Below are the code and all the weights of a small trained network. Each question names an input and a target symbol and asks about switching units off, where a switched-off unit gives its printed mean instead of its output.

import numpy as np


def w(rows, s, z=0):
    codes = np.array(rows[::2]) - 128.0
    scale = np.full(codes.shape[1], s)
    scale[-1] = z or s
    return codes * scale


def f(y):
    return np.maximum(y, 0)


def softmax(a):
    e = np.exp(a - a.max(-1, keepdims=True))
    return e / e.sum(-1, keepdims=True)


def log_softmax(a):
    a = a - a.max(-1, keepdims=True)
    return a - np.log(np.exp(a).sum(-1, keepdims=True))


def net(x, mask):
    ids = ['ΛΣβδεζηφω'.index(c) for c in x.split()]
    T = len(ids)
    res = E[ids] + P[:T]
    r = res
    for j in range(2):
        rows = slice(3 * j, 3 * j + 3)
        q, k, v = (r @ M[0][rows].T for M in (Q, K, V))
        z = softmax(np.where(np.tri(T) > 0, q @ k.T / 3**0.5, -1e9)) @ v
        o = O[0][rows]
        res = res + np.where(mask[j], z, o[:, -1]) @ o[:, :-1]
    y = f(res @ A[0][:, :-1].T + A[0][:, -1])
    res = res + np.where(mask[2:6], y, B[0][:, -1]) @ B[0][:, :-1]
    return log_softmax(res[-1] @ U[:, :-1].T + U[:, -1])


Q, K, V, O, A, B = {}, {}, {}, {}, {}, {}
E = w([
[66,40,94,117,182],'Λ',
[98,211,107,132,202],'Σ',
[155,178,71,93,119],'β',
[41,88,1,171,191],'δ',
[111,103,153,72,161],'ε',
[108,169,27,129,174],'ζ',
[60,181,107,176,243],'η',
[100,75,55,112,142],'φ',
[225,74,108,204,218],'ω',
],0.015)
P = w([
[189,79,70,2,196],'0',
[126,206,57,100,101],'1',
[138,151,89,96,129],'2',
[137,143,98,86,153],'3',
[131,112,111,70,174],'4',
[118,119,133,55,204],'5',
[110,123,118,51,211],'6',
],0.0073)
Q[0] = w([
[153,87,68,51,186],'H1',
[148,94,26,65,251],'H1',
[155,104,169,132,66],'H1',
[143,137,179,136,69],'H2',
[125,208,143,132,88],'H2',
[106,130,110,54,160],'H2',
],0.014)
K[0] = w([
[200,89,98,101,200],'H1',
[212,108,103,116,252],'H1',
[66,158,138,140,95],'H1',
[135,115,162,165,70],'H2',
[164,141,131,209,143],'H2',
[172,110,104,95,179],'H2',
],0.019)
V[0] = w([
[75,230,222,125,201],'H1',
[3,43,152,115,149],'H1',
[69,147,65,195,167],'H1',
[107,51,108,153,97],'H2',
[146,82,144,173,147],'H2',
[71,72,166,92,107],'H2',
],0.014)
O[0] = w([
[215,98,62,53,133,3],'H1',
[230,227,141,187,106,133],'H1',
[163,6,142,222,73,137],'H1',
[108,185,138,170,106,65],'H2',
[144,138,90,190,97,54],'H2',
[141,205,123,118,140,104],'H2',
],0.015,0.0058)
A[0] = w([
[254,141,121,197,144,11],'N1',
[107,72,163,189,90,112],'N2',
[141,82,76,33,133,2],'N3',
[200,70,219,156,112,188],'N4',
],0.0092,0.0023)
B[0] = w([
[98,150,172,9,54,168],'N1',
[139,171,76,124,155,249],'N2',
[169,132,203,173,136,211],'N3',
[112,133,50,164,116,196],'N4',
],0.013,0.012)
U = w([
[95,174,175,121,75,64],'Λ',
[182,138,170,175,138,157],'Σ',
[44,115,177,61,139,109],'β',
[131,177,69,166,76,45],'δ',
[156,211,74,63,205,171],'ε',
[98,115,24,155,165,207],'ζ',
[143,130,96,73,90,109],'η',
[128,201,173,255,134,93],'φ',
[89,168,121,129,136,2],'ω',
],0.0058,0.0052)

Each question gives the input, a string of symbols that net reads in full, and the target symbol t.
The units are the heads (3 rows each of Q, K, V and O) and the neurons (one row each of A and B). Each row of codes is followed by its name. A weight is (code - 128) times the scale printed after its matrix; where a second scale follows, it is the last column's (O, A, B and U).
mask holds one flag per unit, heads first, then neurons. A switched-off unit (its flag False) gives its mean, the last column of its rows in O or B, instead of its output. The means were averaged over made-up inputs and are rounded, as every weight is.
A unit's drop is (log p(t) with every unit on - log p(t) with that unit switched off) / (log p(t) with every unit on - log p(t) with every unit switched off).
The circuit of an input: a set's keep is (log p(t) with only the set's units on - log p(t) with every unit switched off) / (log p(t) with every unit on - log p(t) with every unit switched off). Starting from all 6 units, units are removed one at a time, each time the one whose removal leaves the highest keep (on an exact tie, the one counted first), for as long as the keep stays at least 0.8.
units of the circuit, in order: the units of the circuit, biggest drop first
top k neurons: the k neurons with the biggest drops, biggest first
which heads matter: for each layer, one digit per head in row order, 1 if its drop is at least 0.15 and else 0, layers parted by /
drop of u: that unit's drop, to one decimal
input ε ω ε ζ Λ ζ, target β: units of the circuit, in order : H1
input η δ ε ζ ω Σ, target ζ: units of the circuit, in order : H1, H2, N1
input δ ζ ζ φ ζ Σ, target δ: top 3 neurons : N4, N1, N2
input Σ ζ ζ ω, target ζ: top 2 neurons : N4, N2
input Σ β φ ε β ε η, target Σ: units of the circuit, in order : N3, H1, H2
input δ ζ ε δ η, target δ: units of the circuit, in order : H1, N1, N4, N2
input ε ε φ ε ε ε ω, target ζ: units of the circuit, in order : H1, N4
input η ζ ε ζ φ φ ε, target η: units of the circuit, in order : H1, N1
input Λ ζ ζ φ, target Λ: units of the circuit, in order : N1, H1
input Σ ω β, target ζ: units of the circuit, in order : H2, H1, N2
input δ φ ε φ ζ Σ β, target δ: top 2 neurons : N4, N1
input β ε ε φ Λ, target β: which heads matter : 10
input φ ζ φ δ ζ ε, target φ: which heads matter : 10
input ε Λ ε ε δ, target ε: units of the circuit, in order : H1
input ε φ ζ ε ε φ, target ε: drop of N1 : 0.0
input ε ε ε Λ ω ε β, target ζ: drop of N1 : 0.3
input Σ ε ω ε ε, target β: drop of H1 : 0.6
